Below is a small trained network, with its code and all its weights. Each question gives an input and a class and asks what happens when units are switched off, that is, made to give their printed mean instead of their output.

import numpy as np


def w(rows, s, z=0):
    codes = np.array(rows[::2]) - 128.0
    scale = np.full(codes.shape[1], s)
    scale[-1] = z or s
    return codes * scale


def f(y):
    return np.maximum(y, 0)


def log_softmax(a):
    a = a - a.max(-1, keepdims=True)
    return a - np.log(np.exp(a).sum(-1, keepdims=True))


def net(x, mask):
    res = np.array(x, float).reshape(1, 6) / 4 @ E
    y = f(res @ A[0][:, :-1].T + A[0][:, -1])
    res = res + np.where(mask, y, B[0][:, -1]) @ B[0][:, :-1]
    return log_softmax(res[-1] @ U[:, :-1].T + U[:, -1])


A, B = {}, {}
E = w([
[205,59,197,49,104,134,154,167,151],'x0',
[143,67,116,175,171,163,41,203,69],'x1',
[82,119,128,103,134,145,126,121,123],'x2',
[116,149,254,172,56,151,105,88,60],'x3',
[108,124,114,94,108,107,103,123,110],'x4',
[154,149,153,151,176,117,156,146,129],'x5',
],0.013)
A[0] = w([
[125,72,182,68,130,139,165,212,120,28],'neuron 0',
[113,23,114,202,147,151,73,222,66,168],'neuron 1',
[127,135,196,155,129,106,99,98,100,30],'neuron 2',
[114,107,45,125,174,108,130,175,184,53],'neuron 3',
[120,132,254,193,72,162,99,79,51,104],'neuron 4',
[155,80,5,111,197,115,140,170,215,112],'neuron 5',
[78,232,63,190,194,111,69,64,95,3],'neuron 6',
[65,172,31,251,159,100,123,71,81,14],'neuron 7',
[108,152,139,105,91,45,232,3,190,195],'neuron 8',
[132,55,137,151,164,142,44,209,101,135],'neuron 9',
[165,127,135,86,108,120,163,130,120,78],'neuron 10',
[148,58,167,97,101,118,144,173,186,52],'neuron 11',
[118,54,118,186,173,149,26,224,56,179],'neuron 12',
[180,54,175,63,133,149,127,133,171,77],'neuron 13',
[194,86,184,28,116,155,142,194,112,76],'neuron 14',
[88,102,67,102,136,106,143,166,217,156],'neuron 15',
],0.0082,0.0025)
B[0] = w([
[164,131,103,130,161,145,65,116,162,179],'neuron 0',
[81,193,163,77,79,102,210,180,197,220],'neuron 1',
[93,99,153,101,139,76,76,121,110,167],'neuron 2',
[76,79,171,190,139,131,109,127,96,187],'neuron 3',
[89,50,224,197,127,83,90,121,50,237],'neuron 4',
[83,35,213,169,150,78,121,132,19,226],'neuron 5',
[178,152,66,150,186,180,103,86,150,202],'neuron 6',
[221,184,66,132,159,174,54,66,144,208],'neuron 7',
[118,144,174,53,65,105,254,233,191,247],'neuron 8',
[127,141,134,100,92,115,163,158,171,204],'neuron 9',
[131,132,103,102,142,153,126,113,133,159],'neuron 10',
[151,134,73,140,153,173,85,96,150,181],'neuron 11',
[126,171,161,98,89,142,206,192,171,231],'neuron 12',
[153,164,31,136,162,175,88,81,117,193],'neuron 13',
[174,174,92,126,152,193,30,38,139,205],'neuron 14',
[108,82,168,185,119,106,106,169,117,191],'neuron 15',
],0.009,0.016)
U = w([
[115,150,130,84,112,97,228,187,229,225],'0',
[101,44,160,152,154,75,121,124,7,150],'1',
[166,158,59,120,178,174,89,57,177,2],'2',
],0.015,0.0014)

Each question gives the input, the list of numbers given to net, and the class t.
The units are the neurons (one row each of A and B). Each row of codes is followed by its name. A weight is (code - 128) times the scale printed after its matrix; where a second scale follows, it is the last column's (A, B and U).
mask holds one flag per neuron, in row order. A switched-off neuron (its flag False) gives its mean, the last column of its row in B, instead of its output. The means were averaged over made-up inputs and are rounded, as every weight is.
A unit's drop is (log p(t) with every unit on - log p(t) with that unit switched off) / (log p(t) with every unit on - log p(t) with every unit switched off).
The circuit of an input: a set's keep is (log p(t) with only the set's units on - log p(t) with every unit switched off) / (log p(t) with every unit on - log p(t) with every unit switched off). Starting from the 12 units with the biggest drops (on a tie, the unit counted first), units are removed one at a time, each time the one whose removal leaves the highest keep (on an exact tie, the one counted first), for as long as the keep stays at least 0.8.
units of the circuit, in order: the units of the circuit, biggest drop first
unit that matters most: the unit with the biggest drop
k most important neurons: the k neurons with the biggest drops, biggest first
drop when u is switched off: that unit's drop, to one decimal
input [6,6,6,2,-4,1], class 0: unit that matters most	neuron 1
input [5,5,7,4,-3,-1], class 0: 4 most important neurons	(neuron 1; neuron 12; neuron 7; neuron 9)
input [-7,7,0,7,-1,-4], class 0: 2 most important neurons	(neuron 1; neuron 12)
input [-5,7,-7,-6,-4,1], class 0: 3 most important neurons	(neuron 1; neuron 12; neuron 4)
input [-1,-7,-1,8,0,6], class 1: 4 most important neurons	(neuron 4; neuron 1; neuron 12; neuron 2)
input [2,2,3,-3,-2,-5], class 1: 2 most important neurons	(neuron 8; neuron 5)
input [-8,-7,3,-8,2,-7], class 1: 4 most important neurons	(neuron 5; neuron 15; neuron 3; neuron 1)
input [8,1,-6,6,3,6], class 2: 2 most important neurons	(neuron 14; neuron 5)
input [-8,1,-7,7,6,-1], class 2: 2 most important neurons	(neuron 7; neuron 6)
input [-7,0,-2,-6,-3,6], class 2: 2 most important neurons	(neuron 7; neuron 6)
input [5,-7,-2,8,6,-7], class 1: 2 most important neurons	(neuron 4; neuron 1)
input [-5,3,-7,3,0,-2], class 2: 3 most important neurons	(neuron 8; neuron 7; neuron 5)
input [-6,4,1,-1,5,6], class 2: 3 most important neurons	(neuron 7; neuron 8; neuron 6)
input [-7,7,-6,7,0,3], class 0: units of the circuit, in order	(neuron 1)
input [4,-1,0,-8,-8,7], class 1: drop when neuron 5 is switched off	0.3
input [-2,2,7,-3,0,-8], class 1: drop when neuron 8 is switched off	3.9
input [-8,-5,8,0,-3,5], class 2: drop when neuron 7 is switched off	0.8
